Below is a small trained network, with its code and all its weights. Each question gives an input and a target symbol and asks what happens when units are switched off, that is, made to give their printed mean instead of their output.

import numpy as np


def w(rows, s, z=0):
    codes = np.array(rows[::2]) - 128.0
    scale = np.full(codes.shape[1], s)
    scale[-1] = z or s
    return codes * scale


def f(y):
    return y / 2 * (1 + np.tanh(0.7978845608 * (y + 0.044715 * y**3)))


def softmax(a):
    e = np.exp(a - a.max(-1, keepdims=True))
    return e / e.sum(-1, keepdims=True)


def log_softmax(a):
    a = a - a.max(-1, keepdims=True)
    return a - np.log(np.exp(a).sum(-1, keepdims=True))


def net(x, mask):
    ids = ['αγδζηξπστφω'.index(c) for c in x.split()]
    T = len(ids)
    res = E[ids] + P[:T]
    r = res
    for j in range(2):
        rows = slice(4 * j, 4 * j + 4)
        q, k, v = (r @ M[0][rows].T for M in (Q, K, V))
        z = softmax(np.where(np.tri(T) > 0, q @ k.T / 4**0.5, -1e9)) @ v
        o = O[0][rows]
        res = res + np.where(mask[j], z, o[:, -1]) @ o[:, :-1]
    y = f(res @ A[0][:, :-1].T + A[0][:, -1])
    res = res + np.where(mask[2:6], y, B[0][:, -1]) @ B[0][:, :-1]
    return log_softmax(res[-1] @ U[:, :-1].T + U[:, -1])


Q, K, V, O, A, B = {}, {}, {}, {}, {}, {}
E = w([
[158,91,161,127,163,133,195,174],'α',
[157,130,81,159,177,142,135,131],'γ',
[133,180,72,92,126,124,109,220],'δ',
[135,164,150,138,209,83,183,60],'ζ',
[146,149,114,75,132,183,129,50],'η',
[167,81,93,122,182,118,94,91],'ξ',
[122,99,90,81,71,84,156,213],'π',
[159,109,112,151,164,108,137,139],'σ',
[141,150,163,107,81,193,160,143],'τ',
[121,252,101,88,202,112,144,130],'φ',
[140,173,192,121,85,144,144,125],'ω',
],0.025)
P = w([
[231,131,223,174,133,109,60,207],'0',
[187,157,133,12,107,119,124,117],'1',
[165,167,135,52,92,112,164,129],'2',
[85,146,136,75,117,109,140,119],'3',
[97,126,125,102,134,139,146,103],'4',
[102,167,181,138,100,94,163,141],'5',
[116,123,141,130,101,116,141,121],'6',
[110,136,148,158,131,137,164,101],'7',
[115,135,140,143,98,109,153,120],'8',
[124,112,103,140,112,151,163,104],'9',
],0.011)
Q[0] = w([
[156,130,150,141,83,160,100,110],'head 0',
[127,156,124,108,120,144,116,161],'head 0',
[86,145,114,145,119,124,108,99],'head 0',
[177,168,65,137,142,98,93,133],'head 0',
[2,123,129,113,147,136,119,143],'head 1',
[107,99,120,140,87,98,155,103],'head 1',
[97,129,141,193,95,158,128,100],'head 1',
[132,130,131,132,111,126,105,148],'head 1',
],0.014)
K[0] = w([
[38,96,153,150,135,195,120,143],'head 0',
[106,161,115,113,108,172,109,152],'head 0',
[97,195,195,48,119,161,156,82],'head 0',
[127,147,68,198,103,139,68,118],'head 0',
[202,163,134,2,98,85,167,131],'head 1',
[154,57,136,118,110,101,173,122],'head 1',
[34,140,155,112,122,132,120,104],'head 1',
[91,135,117,117,128,145,76,179],'head 1',
],0.0098)
V[0] = w([
[49,86,164,118,153,207,155,148],'head 0',
[106,155,163,164,135,68,98,1],'head 0',
[121,177,159,122,68,135,84,108],'head 0',
[149,62,207,165,176,139,133,65],'head 0',
[75,132,149,211,119,132,110,184],'head 1',
[165,254,17,121,182,179,117,169],'head 1',
[101,87,50,84,140,84,109,122],'head 1',
[215,83,135,148,106,254,111,120],'head 1',
],0.0095)
O[0] = w([
[153,161,151,195,121,143,199,95,32],'head 0',
[86,124,95,122,86,185,126,161,19],'head 0',
[181,199,151,107,121,227,184,136,108],'head 0',
[90,86,145,86,103,147,207,115,40],'head 0',
[125,163,55,152,100,183,191,121,40],'head 1',
[106,146,82,147,113,126,61,130,254],'head 1',
[164,85,100,80,32,58,100,77,94],'head 1',
[74,137,229,247,145,133,128,114,89],'head 1',
],0.011,0.0068)
A[0] = w([
[129,74,126,105,146,84,98,179,180],'neuron 0',
[123,71,122,128,124,164,108,254,4],'neuron 1',
[107,187,113,185,61,177,72,94,197],'neuron 2',
[130,156,40,124,195,97,180,212,188],'neuron 3',
],0.0087,0.002)
B[0] = w([
[88,142,83,161,123,94,138,142,252],'neuron 0',
[152,195,141,144,219,127,63,142,151],'neuron 1',
[146,107,96,150,8,131,164,76,166],'neuron 2',
[85,62,145,151,131,101,123,147,242],'neuron 3',
],0.016,0.012)
U = w([
[61,155,155,155,204,67,41,124,193],'α',
[6,16,86,183,1,70,184,140,127],'γ',
[123,135,100,141,72,101,116,141,89],'δ',
[153,124,115,62,115,140,100,229,176],'ζ',
[69,62,202,148,55,122,26,155,2],'η',
[98,74,177,109,58,102,71,164,62],'ξ',
[189,120,151,107,133,95,56,156,100],'π',
[110,145,90,131,102,112,135,170,103],'σ',
[103,174,88,196,120,101,150,125,58],'τ',
[112,125,91,118,75,133,97,178,82],'φ',
[99,195,79,139,144,149,114,187,109],'ω',
],0.0087,0.0054)

Each question gives the input, a string of symbols that net reads in full, and the target symbol t.
The units are the heads (4 rows each of Q, K, V and O) and the neurons (one row each of A and B). Each row of codes is followed by its name. A weight is (code - 128) times the scale printed after its matrix; where a second scale follows, it is the last column's (O, A, B and U).
mask holds one flag per unit, heads first, then neurons. A switched-off unit (its flag False) gives its mean, the last column of its rows in O or B, instead of its output. The means were averaged over made-up inputs and are rounded, as every weight is.
A unit's drop is (log p(t) with every unit on - log p(t) with that unit switched off) / (log p(t) with every unit on - log p(t) with every unit switched off).
The circuit of an input: a set's keep is (log p(t) with only the set's units on - log p(t) with every unit switched off) / (log p(t) with every unit on - log p(t) with every unit switched off). Starting from all 6 units, units are removed one at a time, each time the one whose removal leaves the highest keep (on an exact tie, the one counted first), for as long as the keep stays at least 0.8.
units of the circuit, in order: the units of the circuit, biggest drop first
unit that matters most: the unit with the biggest drop
k most important neurons: the k neurons with the biggest drops, biggest first
drop when u is switched off: that unit's drop, to one decimal
input ω ξ ζ ζ, target γ: unit that matters most : head 0
input φ ω η, target φ: units of the circuit, in order : [neuron 2; head 1; neuron 3; head 0]
input η ζ φ δ δ τ, target δ: 3 most important neurons : [neuron 3; neuron 2; neuron 0]
input δ ξ π γ φ ζ π π γ, target γ: 2 most important neurons : [neuron 1; neuron 3]
input π δ π δ ω, target π: 2 most important neurons : [neuron 0; neuron 3]
input φ ζ π ω ω φ φ, target γ: units of the circuit, in order : [neuron 3; head 1; neuron 2; head 0]
input ω τ τ η, target τ: units of the circuit, in order : [head 0; head 1; neuron 2]
input ω φ ζ τ σ φ γ α ω δ, target α: 2 most important neurons : [neuron 1; neuron 3]
input π φ π σ π π τ, target π: 2 most important neurons : [neuron 0; neuron 3]
input δ ζ τ, target δ: units of the circuit, in order : [head 1; neuron 2; neuron 3; head 0]
input ζ δ ω ω ζ π δ, target γ: units of the circuit, in order : [head 1; neuron 2]
input ω α π τ, target α: units of the circuit, in order : [head 1; neuron 2]
input τ α τ, target τ: units of the circuit, in order : [head 1; head 0]
input ζ τ ζ σ δ σ γ ζ δ, target γ: units of the circuit, in order : [neuron 3]
input τ π ξ γ τ δ ω, target τ: 2 most important neurons : [neuron 3; neuron 2]
input η ζ η, target η: units of the circuit, in order : [head 1; head 0]
input ω τ τ, target ω: units of the circuit, in order : [head 1; neuron 3]
input ω ζ ω, target ω: units of the circuit, in order : [head 1; head 0]
input φ φ δ δ ζ ζ, target γ: units of the circuit, in order : [head 1; head 0; neuron 3]
input τ φ γ φ, target γ: 2 most important neurons : [neuron 2; neuron 3]
input γ γ ω, target γ: units of the circuit, in order : [head 1; neuron 2]
input φ φ η, target φ: unit that matters most : neuron 3
input ζ ω δ π π ω φ ζ ξ τ, target ζ: 2 most important neurons : [neuron 0; neuron 3]
input τ π ω, target τ: drop when neuron 2 is switched off : 0.3
input ω τ ω, target ω: drop when neuron 3 is switched off : 0.2
